Below are the code and all the weights of a small trained network. Each question names an input and a class and asks about switching units off, where a switched-off unit gives its printed mean instead of its output.

import numpy as np


def w(rows, s, z=0):
    codes = np.array(rows[::2]) - 128.0
    scale = np.full(codes.shape[1], s)
    scale[-1] = z or s
    return codes * scale


def f(y):
    return np.maximum(y, 0)


def log_softmax(a):
    a = a - a.max(-1, keepdims=True)
    return a - np.log(np.exp(a).sum(-1, keepdims=True))


def net(x, mask):
    res = np.array(x, float).reshape(1, 4) / 4 @ E
    y = f(res @ A[0][:, :-1].T + A[0][:, -1])
    res = res + np.where(mask, y, B[0][:, -1]) @ B[0][:, :-1]
    return log_softmax(res[-1] @ U[:, :-1].T + U[:, -1])


A, B = {}, {}
E = w([
[103,182,110,147,167,154],'x0',
[7,74,62,44,130,188],'x1',
[114,115,154,112,5,165],'x2',
[157,31,82,188,141,68],'x3',
],0.011)
A[0] = w([
[75,82,120,35,129,160,209],'n0',
[165,66,155,236,116,96,170],'n1',
[148,6,79,238,149,59,171],'n2',
[172,121,180,83,53,141,150],'n3',
[180,179,162,166,218,157,179],'n4',
[91,210,146,147,172,128,160],'n5',
[159,96,88,217,181,56,213],'n6',
[163,156,222,149,71,99,154],'n7',
[61,122,102,75,89,201,201],'n8',
[165,238,224,142,39,117,254],'n9',
],0.011,0.0045)
B[0] = w([
[101,178,70,76,47,149,237],'n0',
[162,120,151,153,146,162,209],'n1',
[201,143,151,37,125,196,252],'n2',
[60,57,203,151,43,199,189],'n3',
[191,194,145,186,161,65,209],'n4',
[96,197,83,212,136,19,185],'n5',
[255,182,162,98,247,190,235],'n6',
[125,19,159,125,169,96,202],'n7',
[46,101,46,140,47,189,242],'n8',
[109,55,141,147,115,69,247],'n9',
],0.0096,0.015)
U = w([
[23,129,2,111,64,195,253],'0',
[186,129,152,86,195,214,139],'1',
[135,182,85,240,174,58,79],'2',
[79,56,175,150,118,126,15],'3',
],0.0093,0.0014)

Each question gives the input, the list of numbers given to net, and the class t.
The units are the neurons (one row each of A and B). Each row of codes is followed by its name. A weight is (code - 128) times the scale printed after its matrix; where a second scale follows, it is the last column's (A, B and U).
mask holds one flag per neuron, in row order. A switched-off neuron (its flag False) gives its mean, the last column of its row in B, instead of its output. The means were averaged over made-up inputs and are rounded, as every weight is.
A unit's drop is (log p(t) with every unit on - log p(t) with that unit switched off) / (log p(t) with every unit on - log p(t) with every unit switched off).
The circuit of an input: a set's keep is (log p(t) with only the set's units on - log p(t) with every unit switched off) / (log p(t) with every unit on - log p(t) with every unit switched off). Starting from all 10 units, units are removed one at a time, each time the one whose removal leaves the highest keep (on an exact tie, the one counted first), for as long as the keep stays at least 0.8.
circuit, biggest first: the units of the circuit, biggest drop first
k most important neurons: the k neurons with the biggest drops, biggest first
drop of u: that unit's drop, to one decimal
input [2,-1,4,1], class 3: circuit, biggest first	(n0 n6)
input [-7,-4,6,5], class 1: circuit, biggest first	(n2)
input [5,1,-4,2], class 2: circuit, biggest first	(n5 n4)
input [6,-7,4,-3], class 2: 2 most important neurons	(n4 n5)
input [6,1,7,7], class 1: circuit, biggest first	(n0 n2)
input [2,-1,6,-1], class 3: circuit, biggest first	(n0 n9)
input [2,-1,3,-8], class 0: 3 most important neurons	(n8 n6 n1)
input [-1,-3,-8,-1], class 2: 2 most important neurons	(n4 n5)
input [-6,-5,6,5], class 1: 4 most important neurons	(n2 n6 n1 n8)
input [2,-3,0,-6], class 2: drop of n5	0.1
input [-5,-3,-3,-6], class 2: drop of n4	0.2
